Below is a small trained network, with its code and all its weights. Each question gives an input and a class and asks what happens when units are switched off, that is, made to give their printed mean instead of their output.

import numpy as np


def w(rows, s, z=0):
    codes = np.array(rows[::2]) - 128.0
    scale = np.full(codes.shape[1], s)
    scale[-1] = z or s
    return codes * scale


def f(y):
    return np.maximum(y, 0)


def log_softmax(a):
    a = a - a.max(-1, keepdims=True)
    return a - np.log(np.exp(a).sum(-1, keepdims=True))


def net(x, mask):
    res = np.array(x, float).reshape(1, 5) / 4 @ E
    y = f(res @ A[0][:, :-1].T + A[0][:, -1])
    res = res + np.where(mask, y, B[0][:, -1]) @ B[0][:, :-1]
    return log_softmax(res[-1] @ U[:, :-1].T + U[:, -1])


A, B = {}, {}
E = w([
[81,198,254,101,82,117,157,94,218],'x0',
[66,128,59,151,53,104,97,239,221],'x1',
[173,108,179,152,175,59,2,125,177],'x2',
[122,118,139,138,117,144,115,123,112],'x3',
[120,122,129,128,135,128,126,125,133],'x4',
],0.01)
A[0] = w([
[132,105,115,110,131,111,144,151,120,106],'N1',
[196,111,129,141,183,106,93,94,96,138],'N2',
[137,145,135,122,115,109,170,165,143,116],'N3',
[131,132,157,177,132,27,47,117,180,8],'N4',
[206,103,155,126,197,106,91,136,79,148],'N5',
[188,114,121,135,143,177,123,118,111,107],'N6',
[214,89,116,150,174,76,59,108,102,141],'N7',
[166,104,194,160,137,47,16,134,198,130],'N8',
[114,165,176,67,170,161,178,72,85,23],'N9',
[180,132,191,115,166,158,213,38,85,155],'N10',
[135,71,12,169,115,160,135,172,94,15],'N11',
[108,125,101,176,143,147,92,197,160,46],'N12',
[29,139,144,110,41,112,162,173,167,109],'N13',
[155,62,2,155,155,131,146,175,68,157],'N14',
],0.0086,0.011)
B[0] = w([
[101,120,79,140,100,119,151,133,96,136],'N1',
[205,91,113,140,172,147,145,76,190,190],'N2',
[157,122,139,149,131,130,118,118,134,145],'N3',
[28,194,137,184,22,74,166,184,197,162],'N4',
[185,84,56,136,169,182,189,36,180,199],'N5',
[154,123,95,96,177,166,113,122,148,155],'N6',
[206,90,86,184,168,211,148,53,158,203],'N7',
[105,149,188,56,148,31,62,179,38,219],'N8',
[2,162,126,215,62,73,201,230,190,163],'N9',
[67,153,187,78,86,21,50,194,37,230],'N10',
[35,190,169,224,37,72,189,191,205,180],'N11',
[145,138,168,42,134,104,73,130,44,149],'N12',
[181,84,89,205,174,166,230,80,233,199],'N13',
[102,177,205,57,107,44,47,198,28,249],'N14',
],0.0077,0.014)
U = w([
[130,149,160,32,107,102,70,153,61,84],'0',
[39,163,142,180,58,106,132,171,154,253],'1',
[214,74,67,220,136,253,198,65,226,96],'2',
],0.008,0.0023)

Each question gives the input, the list of numbers given to net, and the class t.
The units are the neurons (one row each of A and B). Each row of codes is followed by its name. A weight is (code - 128) times the scale printed after its matrix; where a second scale follows, it is the last column's (A, B and U).
mask holds one flag per neuron, in row order. A switched-off neuron (its flag False) gives its mean, the last column of its row in B, instead of its output. The means were averaged over made-up inputs and are rounded, as every weight is.
A unit's drop is (log p(t) with every unit on - log p(t) with that unit switched off) / (log p(t) with every unit on - log p(t) with every unit switched off).
The circuit of an input: a set's keep is (log p(t) with only the set's units on - log p(t) with every unit switched off) / (log p(t) with every unit on - log p(t) with every unit switched off). Starting from the 12 units with the biggest drops (on a tie, the unit counted first), units are removed one at a time, each time the one whose removal leaves the highest keep (on an exact tie, the one counted first), for as long as the keep stays at least 0.8.
circuit, biggest first: the units of the circuit, biggest drop first
most important unit: the unit with the biggest drop
top k neurons: the k neurons with the biggest drops, biggest first
drop of u: that unit's drop, to one decimal
input [-1,4,2,-3,4], class 0: top 2 neurons	N11, N9
input [1,3,-6,4,-4], class 2: top 2 neurons	N10, N13
input [-1,6,6,-7,2], class 0: circuit, biggest first	N8
input [1,-6,-6,3,-4], class 1: top 4 neurons	N9, N14, N8, N12
input [-3,8,2,3,-3], class 0: top 3 neurons	N12, N14, N9
input [1,-8,-5,0,-3], class 1: top 3 neurons	N9, N14, N8
input [0,4,3,3,-1], class 0: top 2 neurons	N11, N8
input [-8,0,3,-6,4], class 2: top 4 neurons	N7, N10, N5, N2
input [-6,0,3,-5,8], class 2: top 2 neurons	N7, N10
input [-1,5,8,4,-8], class 0: top 3 neurons	N8, N12, N11
input [-7,-1,6,-1,-2], class 2: top 2 neurons	N7, N5
input [6,5,0,4,6], class 2: top 3 neurons	N13, N14, N10
input [-4,6,2,3,7], class 0: top 3 neurons	N12, N14, N9
input [-2,5,5,2,7], class 0: most important unit	N8
input [3,1,-7,-6,-8], class 2: top 3 neurons	N14, N13, N8
input [4,-6,0,1,5], class 1: top 4 neurons	N9, N14, N8, N12
input [-8,-4,2,1,-4], class 2: top 2 neurons	N7, N5
input [7,6,-1,8,6], class 2: drop of N13	0.5
input [6,-7,-8,-3,0], class 1: drop of N9	3.4
input [7,7,-3,-2,3], class 2: circuit, biggest first	N13
input [-1,3,3,0,7], class 0: drop of N8	0.2
input [6,-7,-1,-5,-4], class 1: drop of N8	0.3
